Below is a small trained network, with its code and all its weights. Each question gives an input and a class and asks what happens when units are switched off, that is, made to give their printed mean instead of their output.

import numpy as np


def w(rows, s, z=0):
    codes = np.array(rows[::2]) - 128.0
    scale = np.full(codes.shape[1], s)
    scale[-1] = z or s
    return codes * scale


def f(y):
    return y / 2 * (1 + np.tanh(0.7978845608 * (y + 0.044715 * y**3)))


def log_softmax(a):
    a = a - a.max(-1, keepdims=True)
    return a - np.log(np.exp(a).sum(-1, keepdims=True))


def net(x, mask):
    res = np.array(x, float).reshape(1, 7) / 4 @ E
    y = f(res @ A[0][:, :-1].T + A[0][:, -1])
    res = res + np.where(mask, y, B[0][:, -1]) @ B[0][:, :-1]
    return log_softmax(res[-1] @ U[:, :-1].T + U[:, -1])


A, B = {}, {}
E = w([
[115,236,203],'x0',
[131,127,127],'x1',
[131,126,133],'x2',
[124,128,124],'x3',
[124,129,125],'x4',
[127,129,126],'x5',
[254,196,100],'x6',
],0.0077)
A[0] = w([
[108,102,176,9],'N1',
[73,210,168,106],'N2',
[140,156,111,10],'N3',
[177,154,103,40],'N4',
[146,61,70,86],'N5',
[140,84,36,60],'N6',
[199,175,55,83],'N7',
[177,142,102,25],'N8',
[169,128,141,28],'N9',
[105,107,143,1],'N10',
[120,169,105,5],'N11',
[116,79,21,113],'N12',
[172,158,89,36],'N13',
[126,172,187,29],'N14',
[106,204,164,100],'N15',
[10,59,173,154],'N16',
],0.012,0.0059)
B[0] = w([
[14,74,97,119],'N1',
[139,10,138,192],'N2',
[21,133,168,115],'N3',
[31,101,97,137],'N4',
[102,73,187,169],'N5',
[71,107,202,162],'N6',
[116,159,46,179],'N7',
[84,59,79,130],'N8',
[8,82,77,118],'N9',
[4,81,106,116],'N10',
[49,117,171,113],'N11',
[127,86,175,188],'N12',
[69,89,81,136],'N13',
[49,39,135,145],'N14',
[128,34,138,178],'N15',
[159,190,46,254],'N16',
],0.011,0.0087)
U = w([
[23,48,230,93],'0',
[154,202,149,227],'1',
[153,203,156,218],'2',
[2,183,10,2],'3',
[174,186,168,163],'4',
],0.008,0.0083)

Each question gives the input, the list of numbers given to net, and the class t.
The units are the neurons (one row each of A and B). Each row of codes is followed by its name. A weight is (code - 128) times the scale printed after its matrix; where a second scale follows, it is the last column's (A, B and U).
mask holds one flag per neuron, in row order. A switched-off neuron (its flag False) gives its mean, the last column of its row in B, instead of its output. The means were averaged over made-up inputs and are rounded, as every weight is.
A unit's drop is (log p(t) with every unit on - log p(t) with that unit switched off) / (log p(t) with every unit on - log p(t) with every unit switched off).
The circuit of an input: a set's keep is (log p(t) with only the set's units on - log p(t) with every unit switched off) / (log p(t) with every unit on - log p(t) with every unit switched off). Starting from the 12 units with the biggest drops (on a tie, the unit counted first), units are removed one at a time, each time the one whose removal leaves the highest keep (on an exact tie, the one counted first), for as long as the keep stays at least 0.8.
units of the circuit, in order: the units of the circuit, biggest drop first
top k neurons: the k neurons with the biggest drops, biggest first
drop when u is switched off: that unit's drop, to one decimal
input [-8,-5,7,-3,7,-3,0], class 0: top 3 neurons	N5, N6, N12
input [7,-6,6,-8,-3,-5,-4], class 0: units of the circuit, in order	N2
input [-7,7,1,-8,-1,2,7], class 0: units of the circuit, in order	N16, N6
input [7,6,-2,8,-2,-7,7], class 0: units of the circuit, in order	N16, N15, N14
input [-4,-1,-5,5,-7,-6,-7], class 1: units of the circuit, in order	N16, N7, N12
input [7,-3,2,-3,-2,2,-3], class 0: top 3 neurons	N2, N15, N14
input [4,-5,-2,-3,3,2,6], class 3: top 3 neurons	N7, N4, N13
input [6,2,0,0,2,2,5], class 0: top 2 neurons	N16, N15
input [-6,-4,0,8,1,-8,7], class 3: drop when N12 is switched off	-0.2
input [-8,-8,-2,-1,2,6,0], class 0: drop when N5 is switched off	0.2
input [6,-2,-3,-7,1,-1,2], class 0: drop when N15 is switched off	0.3
